Below are the code and all the weights of a small trained network. Each question names an input and a class and asks about switching units off, where a switched-off unit gives its printed mean instead of its output.

import numpy as np


def w(rows, s, z=0):
    codes = np.array(rows[::2]) - 128.0
    scale = np.full(codes.shape[1], s)
    scale[-1] = z or s
    return codes * scale


def f(y):
    return np.maximum(y, 0)


def log_softmax(a):
    a = a - a.max(-1, keepdims=True)
    return a - np.log(np.exp(a).sum(-1, keepdims=True))


def net(x, mask):
    res = np.array(x, float).reshape(1, 7) / 4 @ E
    y = f(res @ A[0][:, :-1].T + A[0][:, -1])
    res = res + np.where(mask, y, B[0][:, -1]) @ B[0][:, :-1]
    return log_softmax(res[-1] @ U[:, :-1].T + U[:, -1])


A, B = {}, {}
E = w([
[206,85,51,11,37],'x0',
[223,247,128,135,147],'x1',
[123,120,43,75,254],'x2',
[163,73,92,243,133],'x3',
[70,195,26,173,80],'x4',
[130,128,127,126,125],'x5',
[128,126,127,129,130],'x6',
],0.0083)
A[0] = w([
[50,66,87,115,113,59],'neuron 0',
[194,91,79,122,102,22],'neuron 1',
[198,141,124,155,119,255],'neuron 2',
[169,49,200,87,161,68],'neuron 3',
[75,47,140,109,113,33],'neuron 4',
[81,171,113,96,105,134],'neuron 5',
[137,119,117,115,182,51],'neuron 6',
[118,66,75,98,182,103],'neuron 7',
[78,165,177,80,117,81],'neuron 8',
[160,111,97,79,92,41],'neuron 9',
[37,105,64,139,82,122],'neuron 10',
[8,79,134,140,123,30],'neuron 11',
[147,108,121,126,119,163],'neuron 12',
[210,76,98,120,109,105],'neuron 13',
[168,171,83,103,189,116],'neuron 14',
[129,93,37,94,190,95],'neuron 15',
[87,92,129,125,110,23],'neuron 16',
[149,104,96,85,66,22],'neuron 17',
[64,180,93,154,116,126],'neuron 18',
[143,90,109,61,85,92],'neuron 19',
[115,110,176,131,46,89],'neuron 20',
[119,117,206,119,163,168],'neuron 21',
[173,116,149,136,31,123],'neuron 22',
[193,208,110,149,119,56],'neuron 23',
[89,192,163,24,115,198],'neuron 24',
[164,90,104,199,126,251],'neuron 25',
],0.013,0.0068)
B[0] = w([
[181,105,173,132,134,191],'neuron 0',
[138,127,129,171,223,170],'neuron 1',
[119,59,141,104,147,227],'neuron 2',
[215,187,38,123,2,211],'neuron 3',
[213,102,192,57,230,184],'neuron 4',
[138,105,58,134,129,177],'neuron 5',
[116,150,142,137,92,154],'neuron 6',
[77,152,195,102,76,205],'neuron 7',
[99,64,92,110,204,175],'neuron 8',
[130,190,123,237,177,170],'neuron 9',
[209,117,118,86,90,217],'neuron 10',
[173,138,160,141,188,215],'neuron 11',
[102,110,121,135,142,160],'neuron 12',
[87,139,99,165,156,194],'neuron 13',
[109,129,175,110,96,199],'neuron 14',
[86,165,175,119,7,216],'neuron 15',
[168,160,157,78,197,148],'neuron 16',
[151,169,154,211,186,170],'neuron 17',
[147,178,74,164,107,207],'neuron 18',
[112,107,121,233,196,191],'neuron 19',
[82,167,175,101,54,198],'neuron 20',
[124,172,46,208,117,212],'neuron 21',
[63,175,144,90,72,212],'neuron 22',
[233,99,210,22,188,193],'neuron 23',
[91,44,101,111,165,233],'neuron 24',
[71,52,80,105,150,250],'neuron 25',
],0.008,0.011)
U = w([
[242,90,222,83,196,68],'0',
[65,1,74,120,172,181],'1',
[85,192,154,251,223,49],'2',
[232,161,15,128,77,59],'3',
[23,165,248,113,87,47],'4',
[112,65,124,134,156,255],'5',
[101,63,124,130,161,247],'6',
],0.01,0.0062)

Each question gives the input, the list of numbers given to net, and the class t.
The units are the neurons (one row each of A and B). Each row of codes is followed by its name. A weight is (code - 128) times the scale printed after its matrix; where a second scale follows, it is the last column's (A, B and U).
mask holds one flag per neuron, in row order. A switched-off neuron (its flag False) gives its mean, the last column of its row in B, instead of its output. The means were averaged over made-up inputs and are rounded, as every weight is.
A unit's drop is (log p(t) with every unit on - log p(t) with that unit switched off) / (log p(t) with every unit on - log p(t) with every unit switched off).
The circuit of an input: a set's keep is (log p(t) with only the set's units on - log p(t) with every unit switched off) / (log p(t) with every unit on - log p(t) with every unit switched off). Starting from the 12 units with the biggest drops (on a tie, the unit counted first), units are removed one at a time, each time the one whose removal leaves the highest keep (on an exact tie, the one counted first), for as long as the keep stays at least 0.8.
circuit, biggest first: the units of the circuit, biggest drop first
unit that matters most: the unit with the biggest drop
top k neurons: the k neurons with the biggest drops, biggest first
input [-6,6,-3,2,-6,-8,1], class 5: unit that matters most	neuron 21
input [2,0,6,-3,2,-4,-1], class 4: circuit, biggest first	neuron 15; neuron 7
input [0,-1,6,0,6,-4,-2], class 3: circuit, biggest first	neuron 10; neuron 18
input [-2,7,6,5,7,-1,-1], class 0: top 4 neurons	neuron 23; neuron 3; neuron 21; neuron 14
input [-5,-4,6,3,-4,0,-4], class 4: circuit, biggest first	neuron 7; neuron 15
input [-4,-2,8,-6,5,-6,5], class 4: top 4 neurons	neuron 15; neuron 7; neuron 25; neuron 14
input [0,7,8,-3,0,-2,-6], class 4: circuit, biggest first	neuron 15; neuron 14
input [-2,-5,8,0,-5,8,7], class 4: circuit, biggest first	neuron 7; neuron 15
input [2,3,0,5,5,4,2], class 1: circuit, biggest first	neuron 3; neuron 25
input [7,5,0,-4,0,7,7], class 2: top 3 neurons	neuron 9; neuron 17; neuron 19
input [-7,3,0,-8,3,-4,8], class 1: circuit, biggest first	neuron 24; neuron 8
input [-1,6,3,6,-7,-7,-8], class 6: circuit, biggest first	neuron 4; neuron 11
input [-4,-8,-8,-6,-5,-3,1], class 0: top 2 neurons	neuron 4; neuron 11
input [3,0,5,-8,-8,-6,4], class 1: circuit, biggest first	neuron 24
input [1,-7,-8,3,5,-1,0], class 4: top 3 neurons	neuron 20; neuron 22; neuron 23
input [-3,0,-1,-7,4,-2,-7], class 1: circuit, biggest first	neuron 24; neuron 8
input [1,-5,7,2,-6,5,0], class 4: top 2 neurons	neuron 7; neuron 15
input [-7,-4,-7,5,7,-1,8], class 6: top 3 neurons	neuron 25; neuron 10; neuron 3
input [0,-5,-3,7,-8,6,2], class 3: top 3 neurons	neuron 3; neuron 24; neuron 21
input [-8,-5,-8,-6,-3,5,5], class 2: circuit, biggest first	neuron 21
input [-2,-1,-8,7,6,-2,2], class 4: top 2 neurons	neuron 20; neuron 22
